Below are the code and all the weights of a small trained network. Each question names an input and a target symbol and asks about switching units off, where a switched-off unit gives its printed mean instead of its output.

import numpy as np


def w(rows, s, z=0):
    codes = np.array(rows[::2]) - 128.0
    scale = np.full(codes.shape[1], s)
    scale[-1] = z or s
    return codes * scale


def f(y):
    return np.maximum(y, 0)


def softmax(a):
    e = np.exp(a - a.max(-1, keepdims=True))
    return e / e.sum(-1, keepdims=True)


def log_softmax(a):
    a = a - a.max(-1, keepdims=True)
    return a - np.log(np.exp(a).sum(-1, keepdims=True))


def net(x, mask):
    ids = ['ΔΞΦβγζηλμπτψ'.index(c) for c in x.split()]
    T = len(ids)
    res = E[ids] + P[:T]
    u = 0
    for l in range(2):
        q, k, v = (res @ M[l].T for M in (Q, K, V))
        z = softmax(np.where(np.tri(T) > 0, q @ k.T / 4**0.5, -1e9)) @ v
        res = res + np.where(mask[u], z, O[l][:, -1]) @ O[l][:, :-1]
        u += 1
        y = f(res @ A[l][:, :-1].T + A[l][:, -1])
        res = res + np.where(mask[u : u + 12], y, B[l][:, -1]) @ B[l][:, :-1]
        u += 12
    return log_softmax(res[-1] @ U[:, :-1].T + U[:, -1])


Q, K, V, O, A, B = {}, {}, {}, {}, {}, {}
E = w([
[138,141,118,109,148],'Δ',
[138,144,124,116,147],'Ξ',
[149,146,153,104,125],'Φ',
[137,144,133,109,144],'β',
[170,123,163,121,82],'γ',
[160,142,179,145,73],'ζ',
[88,3,139,118,54],'η',
[147,122,50,73,142],'λ',
[72,130,119,95,172],'μ',
[92,146,152,165,125],'π',
[148,109,135,76,83],'τ',
[120,120,99,136,67],'ψ',
],0.016)
P = w([
[253,249,55,191,183],'0',
[225,233,66,169,163],'1',
[194,212,60,142,151],'2',
[164,189,71,125,133],'3',
[131,177,80,112,121],'4',
[102,160,87,101,111],'5',
[78,141,89,93,100],'6',
[55,123,94,78,90],'7',
[28,108,108,65,77],'8',
[14,89,109,62,67],'9',
[11,64,117,65,54],'10',
],0.0042)
Q[0] = w([
[127,249,98,36,42],'L0H1',
[65,49,40,171,82],'L0H1',
[57,203,166,77,83],'L0H1',
[111,91,61,177,133],'L0H1',
],0.017)
K[0] = w([
[15,184,111,28,31],'L0H1',
[104,5,112,209,142],'L0H1',
[54,191,62,137,54],'L0H1',
[133,89,159,180,164],'L0H1',
],0.016)
V[0] = w([
[110,54,104,78,96],'L0H1',
[253,242,162,194,237],'L0H1',
[184,141,156,135,80],'L0H1',
[233,69,106,80,157],'L0H1',
],0.0039)
O[0] = w([
[107,174,107,128,91,192],'L0H1',
[156,2,170,89,198,4],'L0H1',
[122,83,108,157,126,136],'L0H1',
[99,123,112,86,103,156],'L0H1',
],0.0069,0.0019)
A[0] = w([
[143,108,247,129,105,132],'L0N1',
[128,106,137,120,158,255],'L0N2',
[72,85,145,143,202,128],'L0N3',
[113,161,94,175,107,211],'L0N4',
[88,70,155,112,86,203],'L0N5',
[148,176,103,157,176,132],'L0N6',
[122,207,79,86,176,80],'L0N7',
[243,172,113,159,117,175],'L0N8',
[54,92,146,98,125,95],'L0N9',
[101,86,177,165,67,63],'L0N10',
[130,194,117,79,212,51],'L0N11',
[84,144,123,182,138,120],'L0N12',
],0.012,0.004)
B[0] = w([
[3,92,126,118,162,173],'L0N1',
[102,182,173,114,161,212],'L0N2',
[144,144,141,171,29,160],'L0N3',
[131,229,193,130,112,253],'L0N4',
[125,171,63,127,142,225],'L0N5',
[129,93,149,104,117,166],'L0N6',
[36,92,79,144,106,232],'L0N7',
[79,116,173,87,68,223],'L0N8',
[165,132,94,154,174,173],'L0N9',
[168,132,72,152,182,178],'L0N10',
[136,93,200,119,80,200],'L0N11',
[164,89,160,169,129,163],'L0N12',
],0.018,0.0042)
Q[1] = w([
[68,61,79,144,125],'L1H1',
[116,144,138,39,218],'L1H1',
[127,33,111,180,247],'L1H1',
[251,35,137,136,91],'L1H1',
],0.018)
K[1] = w([
[182,73,146,190,127],'L1H1',
[50,101,117,153,162],'L1H1',
[145,10,179,114,122],'L1H1',
[104,152,254,51,88],'L1H1',
],0.02)
V[1] = w([
[60,91,128,159,165],'L1H1',
[166,146,160,170,188],'L1H1',
[167,106,83,61,138],'L1H1',
[152,97,112,180,7],'L1H1',
],0.018)
O[1] = w([
[105,198,125,27,187,2],'L1H1',
[106,30,147,65,129,60],'L1H1',
[117,151,194,168,11,10],'L1H1',
[140,120,21,218,131,220],'L1H1',
],0.012,0.0081)
A[1] = w([
[203,84,254,59,117,2],'L1N1',
[131,66,91,182,146,66],'L1N2',
[67,99,149,106,177,122],'L1N3',
[166,79,201,151,181,232],'L1N4',
[75,68,226,124,75,64],'L1N5',
[117,21,123,109,215,129],'L1N6',
[252,83,66,2,9,151],'L1N7',
[176,30,151,93,131,141],'L1N8',
[171,181,145,144,146,144],'L1N9',
[107,99,68,38,54,71],'L1N10',
[190,104,58,61,157,145],'L1N11',
[111,98,103,94,48,135],'L1N12',
],0.009,0.01)
B[1] = w([
[6,145,161,207,179,134],'L1N1',
[176,123,138,37,117,254],'L1N2',
[187,84,154,127,128,192],'L1N3',
[100,95,179,76,56,183],'L1N4',
[200,175,89,138,156,183],'L1N5',
[139,203,118,183,93,204],'L1N6',
[156,94,178,155,169,147],'L1N7',
[148,122,71,140,154,161],'L1N8',
[90,116,106,109,118,202],'L1N9',
[88,150,138,82,80,147],'L1N10',
[115,112,175,141,166,202],'L1N11',
[87,96,96,120,178,209],'L1N12',
],0.021,0.0085)
U = w([
[133,117,138,96,136,71],'Δ',
[134,143,143,59,133,99],'Ξ',
[152,128,148,47,170,70],'Φ',
[130,194,111,68,119,12],'β',
[133,102,81,139,229,69],'γ',
[108,92,161,109,150,100],'ζ',
[224,131,81,75,124,121],'η',
[89,66,108,59,124,120],'λ',
[200,141,181,144,160,127],'μ',
[125,83,175,61,91,194],'π',
[136,3,132,129,176,177],'τ',
[107,68,121,194,117,254],'ψ',
],0.0056,0.0043)

Each question gives the input, a string of symbols that net reads in full, and the target symbol t.
The units are the heads (4 rows each of Q, K, V and O) and the neurons (one row each of A and B). Each row of codes is followed by its name. A weight is (code - 128) times the scale printed after its matrix; where a second scale follows, it is the last column's (O, A, B and U).
mask holds one flag per unit, layer by layer, with each layer's heads first. A switched-off unit (its flag False) gives its mean, the last column of its rows in O or B, instead of its output. The means were averaged over made-up inputs and are rounded, as every weight is.
A unit's drop is (log p(t) with every unit on - log p(t) with that unit switched off) / (log p(t) with every unit on - log p(t) with every unit switched off).
The circuit of an input: a set's keep is (log p(t) with only the set's units on - log p(t) with every unit switched off) / (log p(t) with every unit on - log p(t) with every unit switched off). Starting from the 12 units with the biggest drops (on a tie, the unit counted first), units are removed one at a time, each time the one whose removal leaves the highest keep (on an exact tie, the one counted first), for as long as the keep stays at least 0.8.
units of the circuit, in order: the units of the circuit, biggest drop first
most important unit: the unit with the biggest drop
top k neurons: the k neurons with the biggest drops, biggest first
top k neurons in layer l: the k neurons of layer l with the biggest drops, biggest first
input Ξ ζ π Φ Ξ ζ λ β Φ, target β: units of the circuit, in order -> [L1H1; L0N7]
input γ τ π Φ Ξ π ζ ζ, target μ: top 4 neurons -> [L1N6; L0N1; L0N8; L0N9]
input Ξ τ Φ ζ μ ζ, target γ: top neuron -> [L0N3]
input Ξ ψ Ξ η ζ γ, target η: top 4 neurons -> [L0N4; L0N7; L0N1; L1N5]
input ζ π π μ Φ μ, target γ: top 4 neurons -> [L0N3; L0N9; L0N7; L0N2]
input π τ γ, target ψ: top 2 neurons -> [L0N6; L1N2]
input γ β ζ Δ, target Φ: top 3 neurons -> [L0N8; L0N11; L0N1]
input Δ λ μ μ, target γ: top 2 neurons in layer 0 -> [L0N8; L0N3]
input Ξ Δ ψ ζ, target η: top 2 neurons -> [L1N2; L0N8]
input β Ξ β ζ β η η ψ μ, target η: units of the circuit, in order -> [L0H1; L1H1; L1N2]
input τ β Δ, target ψ: top 2 neurons -> [L0N11; L0N6]
input ζ λ β, target β: top 2 neurons -> [L0N8; L0N7]
input γ μ ζ τ γ Δ μ ζ ζ ζ ζ, target Φ: units of the circuit, in order -> [L0N1; L1H1; L0N10]
input Φ π β λ η μ Ξ, target η: top 3 neurons -> [L0N7; L0N4; L1N5]
input β Ξ λ μ Ξ γ τ γ, target ψ: top 4 neurons in layer 0 -> [L0N11; L0N8; L0N1; L0N2]
input η Φ Ξ λ, target λ: most important unit -> L0H1
input ζ γ ζ μ τ Δ π μ π η γ, target η: top 4 neurons -> [L0N4; L0N1; L0N7; L1N5]
input β β λ γ, target β: units of the circuit, in order -> [L1H1; L0N7]
input Φ μ λ, target γ: top 3 neurons -> [L0N3; L0N8; L0N11]
input ζ ζ τ γ μ μ Δ Φ π β, target μ: most important unit -> L1N6
input ζ η λ β Δ β Φ π τ, target τ: top 3 neurons in layer 1 -> [L1N7; L1N6; L1N12]
input β β ζ λ γ Φ γ μ Δ, target γ: top 4 neurons in layer 0 -> [L0N3; L0N9; L0N8; L0N7]
input Ξ β τ γ β π ψ β π τ, target ψ: top 2 neurons in layer 0 -> [L0N5; L0N8]
input β ζ μ ζ τ ζ μ τ Φ η, target η: top 4 neurons in layer 0 -> [L0N2; L0N1; L0N12; L0N7]
